Below is a small trained network, with its code and all its weights. Each question gives an input and a target symbol and asks what happens when units are switched off, that is, made to give their printed mean instead of their output.

import numpy as np


def w(rows, s, z=0):
    codes = np.array(rows[::2]) - 128.0
    scale = np.full(codes.shape[1], s)
    scale[-1] = z or s
    return codes * scale


def norm(h):
    return h / np.sqrt((h * h).mean(-1, keepdims=True) + 1e-5)


def f(y):
    return np.maximum(y, 0)


def softmax(a):
    e = np.exp(a - a.max(-1, keepdims=True))
    return e / e.sum(-1, keepdims=True)


def log_softmax(a):
    a = a - a.max(-1, keepdims=True)
    return a - np.log(np.exp(a).sum(-1, keepdims=True))


def net(x, mask):
    ids = ['ΔΘΛΞΠΣΨΩαβγεζητφ'.index(c) for c in x.split()]
    T = len(ids)
    res = E[ids] + P[:T]
    r = norm(res)
    for j in range(2):
        rows = slice(2 * j, 2 * j + 2)
        q, k, v = (r @ M[0][rows].T for M in (Q, K, V))
        z = softmax(np.where(np.tri(T) > 0, q @ k.T / 2**0.5, -1e9)) @ v
        o = O[0][rows]
        res = res + np.where(mask[j], z, o[:, -1]) @ o[:, :-1]
    y = f(norm(res) @ A[0][:, :-1].T + A[0][:, -1])
    res = res + np.where(mask[2:18], y, B[0][:, -1]) @ B[0][:, :-1]
    return log_softmax(norm(res)[-1] @ U[:, :-1].T + U[:, -1])


Q, K, V, O, A, B = {}, {}, {}, {}, {}, {}
E = w([
[158,122,150],'Δ',
[93,158,69],'Θ',
[169,121,115],'Λ',
[166,124,90],'Ξ',
[119,140,111],'Π',
[65,145,167],'Σ',
[126,132,98],'Ψ',
[164,164,150],'Ω',
[129,132,249],'α',
[127,110,164],'β',
[144,110,160],'γ',
[150,110,163],'ε',
[81,111,87],'ζ',
[205,143,116],'η',
[113,54,104],'τ',
[109,120,152],'φ',
],0.017)
P = w([
[172,103,253],'0',
[182,132,191],'1',
[181,128,195],'2',
[185,129,194],'3',
[176,128,196],'4',
[181,135,176],'5',
[185,130,189],'6',
[174,122,187],'7',
[183,122,195],'8',
[174,133,186],'9',
],0.0017)
Q[0] = w([
[121,129,147],'H1',
[134,93,102],'H1',
[93,94,114],'H2',
[162,4,140],'H2',
],0.039)
K[0] = w([
[97,135,118],'H1',
[161,172,96],'H1',
[66,102,111],'H2',
[89,5,93],'H2',
],0.028)
V[0] = w([
[108,157,139],'H1',
[113,72,130],'H1',
[186,141,124],'H2',
[147,255,165],'H2',
],0.0077)
O[0] = w([
[151,156,132,154],'H1',
[137,127,85,122],'H1',
[109,148,102,248],'H2',
[100,254,151,229],'H2',
],0.0062,0.0012)
A[0] = w([
[101,173,83,79],'N1',
[10,127,141,117],'N2',
[215,131,118,105],'N3',
[210,204,117,128],'N4',
[57,175,121,54],'N5',
[122,43,101,126],'N6',
[131,103,33,217],'N7',
[106,166,85,72],'N8',
[154,94,161,141],'N9',
[155,87,56,78],'N10',
[157,193,116,5],'N11',
[209,158,160,129],'N12',
[50,135,194,21],'N13',
[108,143,55,116],'N14',
[95,152,8,115],'N15',
[194,129,17,149],'N16',
],0.012,0.0031)
B[0] = w([
[192,129,121,179],'N1',
[96,196,62,211],'N2',
[104,183,89,218],'N3',
[215,154,32,254],'N4',
[91,30,116,200],'N5',
[38,128,145,192],'N6',
[216,139,158,200],'N7',
[188,135,121,168],'N8',
[196,155,123,209],'N9',
[152,57,133,172],'N10',
[88,159,214,180],'N11',
[77,94,214,242],'N12',
[200,57,103,200],'N13',
[118,170,56,169],'N14',
[121,210,4,196],'N15',
[24,100,184,225],'N16',
],0.026,0.0051)
U = w([
[223,204,157,59],'Δ',
[139,139,142,135],'Θ',
[138,135,132,85],'Λ',
[12,148,78,61],'Ξ',
[122,166,95,201],'Π',
[136,137,128,106],'Σ',
[131,134,128,69],'Ψ',
[111,27,48,88],'Ω',
[68,249,149,3],'α',
[228,72,174,111],'β',
[137,155,169,177],'γ',
[143,138,129,146],'ε',
[57,116,153,228],'ζ',
[144,132,130,99],'η',
[115,46,139,228],'τ',
[236,77,101,83],'φ',
],0.021,0.0053)

Each question gives the input, a string of symbols that net reads in full, and the target symbol t.
The units are the heads (2 rows each of Q, K, V and O) and the neurons (one row each of A and B). Each row of codes is followed by its name. A weight is (code - 128) times the scale printed after its matrix; where a second scale follows, it is the last column's (O, A, B and U).
mask holds one flag per unit, heads first, then neurons. A switched-off unit (its flag False) gives its mean, the last column of its rows in O or B, instead of its output. The means were averaged over made-up inputs and are rounded, as every weight is.
A unit's drop is (log p(t) with every unit on - log p(t) with that unit switched off) / (log p(t) with every unit on - log p(t) with every unit switched off).
The circuit of an input: a set's keep is (log p(t) with only the set's units on - log p(t) with every unit switched off) / (log p(t) with every unit on - log p(t) with every unit switched off). Starting from the 12 units with the biggest drops (on a tie, the unit counted first), units are removed one at a time, each time the one whose removal leaves the highest keep (on an exact tie, the one counted first), for as long as the keep stays at least 0.8.
circuit, biggest first: the units of the circuit, biggest drop first
top k neurons: the k neurons with the biggest drops, biggest first
drop when u is switched off: that unit's drop, to one decimal
input ζ β Σ α ε η Ψ β, target ζ: top 3 neurons : [N4 N6 N13]
input Σ Σ η Σ Σ β Δ Ω Δ, target Δ: top 3 neurons : [N16 N3 N12]
input β ζ η Ψ Δ α Λ, target ζ: top 2 neurons : [N6 N16]
input Σ Δ Σ Σ Σ α, target β: circuit, biggest first : [N13]
input Ψ ζ τ φ Σ Σ Σ Θ γ, target τ: top 3 neurons : [N6 N4 N2]
input Σ Ω Θ Σ Σ φ Π β τ, target τ: top 2 neurons : [N6 N4]
input α Σ ε Λ η Ξ α η, target α: top 2 neurons : [N16 N3]
input Σ Ω Σ Δ Ξ Σ Ω Σ Δ Λ, target ζ: top 2 neurons : [N16 N12]
input Δ Ω ε Θ Δ ε ζ η, target α: top 3 neurons : [N16 N3 N4]
input η φ Δ Ψ φ ε Ξ η Θ Σ, target Ω: top 2 neurons : [N13 N5]
input ζ β ε, target ζ: top 2 neurons : [N4 N6]
input α ε Δ β, target β: top 3 neurons : [N16 N9 N4]
input Θ τ Δ, target τ: top 3 neurons : [N6 N10 N2]
input ζ Ξ Λ Π ε ζ Δ, target ζ: top 2 neurons : [N6 N4]
input ε τ ε η γ, target τ: drop when N5 is switched off : 0.0
input ζ Σ η ε φ, target ζ: drop when N6 is switched off : 1.7
input Σ Σ Σ γ α Σ Ξ, target Ξ: drop when N16 is switched off : 1.2
input γ Ξ Σ γ Σ τ Ξ ε, target τ: drop when N4 is switched off : 0.5
